Below is a small trained network, with its code and all its weights. Each question gives an input and a class and asks what happens when units are switched off, that is, made to give their printed mean instead of their output.

import numpy as np


def w(rows, s, z=0):
    codes = np.array(rows[::2]) - 128.0
    scale = np.full(codes.shape[1], s)
    scale[-1] = z or s
    return codes * scale


def f(y):
    return np.maximum(y, 0)


def log_softmax(a):
    a = a - a.max(-1, keepdims=True)
    return a - np.log(np.exp(a).sum(-1, keepdims=True))


def net(x, mask):
    res = np.array(x, float).reshape(1, 5) / 4 @ E
    y = f(res @ A[0][:, :-1].T + A[0][:, -1])
    res = res + np.where(mask, y, B[0][:, -1]) @ B[0][:, :-1]
    return log_softmax(res[-1] @ U[:, :-1].T + U[:, -1])


A, B = {}, {}
E = w([
[57,196,14,119,74,134,61,198,2,153,130,177],'x0',
[123,127,102,57,87,110,45,65,164,185,98,134],'x1',
[118,214,91,33,231,215,106,118,132,115,123,142],'x2',
[169,178,157,192,156,83,134,172,133,144,25,160],'x3',
[172,153,125,133,103,91,16,78,107,169,119,84],'x4',
],0.0066)
A[0] = w([
[107,115,150,112,145,162,144,150,125,183,115,129,5],'neuron 1',
[40,183,98,155,87,145,84,159,95,162,124,185,82],'neuron 2',
[106,95,167,93,68,2,162,147,95,118,136,111,65],'neuron 3',
[165,161,126,133,103,143,111,83,188,139,138,151,196],'neuron 4',
[146,191,139,60,169,165,124,115,131,137,120,157,51],'neuron 5',
[73,143,140,123,131,134,151,155,57,141,141,126,160],'neuron 6',
[125,115,94,52,106,80,131,114,175,176,95,153,116],'neuron 7',
[149,197,119,66,232,152,113,152,110,109,148,92,102],'neuron 8',
[109,102,192,115,184,126,130,159,176,144,136,151,84],'neuron 9',
[120,143,108,111,110,150,90,63,102,229,164,127,245],'neuron 10',
[143,61,181,96,142,62,159,112,140,131,114,103,49],'neuron 11',
[91,64,158,128,170,93,158,148,168,150,81,165,64],'neuron 12',
],0.0083,0.0021)
B[0] = w([
[103,126,129,69,164,118,122,132,133,164,82,131,136],'neuron 1',
[239,211,81,107,146,123,105,44,142,70,170,62,252],'neuron 2',
[68,98,149,193,49,181,77,100,84,136,118,158,208],'neuron 3',
[187,143,95,127,135,182,163,114,189,101,112,141,194],'neuron 4',
[84,27,117,143,123,201,138,54,39,135,85,98,217],'neuron 5',
[217,175,126,76,91,156,154,139,172,56,129,148,201],'neuron 6',
[161,55,100,126,97,115,179,186,177,172,217,150,196],'neuron 7',
[108,72,147,254,65,128,137,152,88,227,99,118,253],'neuron 8',
[107,102,76,123,154,82,35,144,163,65,143,124,193],'neuron 9',
[173,138,117,182,133,140,195,206,178,175,154,158,233],'neuron 10',
[102,149,75,116,106,135,94,80,153,112,181,73,212],'neuron 11',
[84,140,138,141,178,161,113,77,169,134,167,166,191],'neuron 12',
],0.0069,0.0059)
U = w([
[153,146,131,133,146,155,158,206,199,145,132,178,236],'0',
[46,97,143,174,87,178,140,95,68,184,75,160,2],'1',
[141,254,125,77,209,110,135,92,204,93,162,78,90],'2',
],0.007,0.0015)

Each question gives the input, the list of numbers given to net, and the class t.
The units are the neurons (one row each of A and B). Each row of codes is followed by its name. A weight is (code - 128) times the scale printed after its matrix; where a second scale follows, it is the last column's (A, B and U).
mask holds one flag per neuron, in row order. A switched-off neuron (its flag False) gives its mean, the last column of its row in B, instead of its output. The means were averaged over made-up inputs and are rounded, as every weight is.
A unit's drop is (log p(t) with every unit on - log p(t) with that unit switched off) / (log p(t) with every unit on - log p(t) with every unit switched off).
The circuit of an input: a set's keep is (log p(t) with only the set's units on - log p(t) with every unit switched off) / (log p(t) with every unit on - log p(t) with every unit switched off). Starting from all 12 units, units are removed one at a time, each time the one whose removal leaves the highest keep (on an exact tie, the one counted first), for as long as the keep stays at least 0.8.
circuit, biggest first: the units of the circuit, biggest drop first
unit that matters most: the unit with the biggest drop
k most important neurons: the k neurons with the biggest drops, biggest first
drop of u: that unit's drop, to one decimal
input [-8,1,-6,7,4], class 2: unit that matters most => neuron 11
input [-7,-3,8,-8,0], class 1: 2 most important neurons => neuron 8; neuron 5
input [-6,0,-4,6,0], class 2: 2 most important neurons => neuron 8; neuron 11
input [-2,-3,5,8,-3], class 1: circuit, biggest first => neuron 8; neuron 5; neuron 2
input [6,-3,-2,-2,7], class 2: 2 most important neurons => neuron 2; neuron 8
input [1,5,3,-6,3], class 0: 2 most important neurons => neuron 10; neuron 7
input [-7,-3,-4,4,-7], class 2: circuit, biggest first => neuron 11; neuron 8
input [0,6,-3,-5,1], class 0: circuit, biggest first => neuron 10; neuron 7
input [8,-5,-6,-5,-6], class 2: circuit, biggest first => neuron 2; neuron 8
input [2,7,0,-2,0], class 0: 3 most important neurons => neuron 10; neuron 7; neuron 11
input [1,1,5,-1,8], class 1: 3 most important neurons => neuron 8; neuron 5; neuron 6
input [3,6,8,-4,-5], class 1: drop of neuron 8 => 0.6
input [-4,-2,8,-8,5], class 1: drop of neuron 5 => 0.1
input [7,-6,2,7,5], class 2: drop of neuron 2 => 0.7
input [6,4,-5,-4,7], class 2: drop of neuron 10 => -0.3
input [0,7,-6,-3,8], class 0: unit that matters most => neuron 10
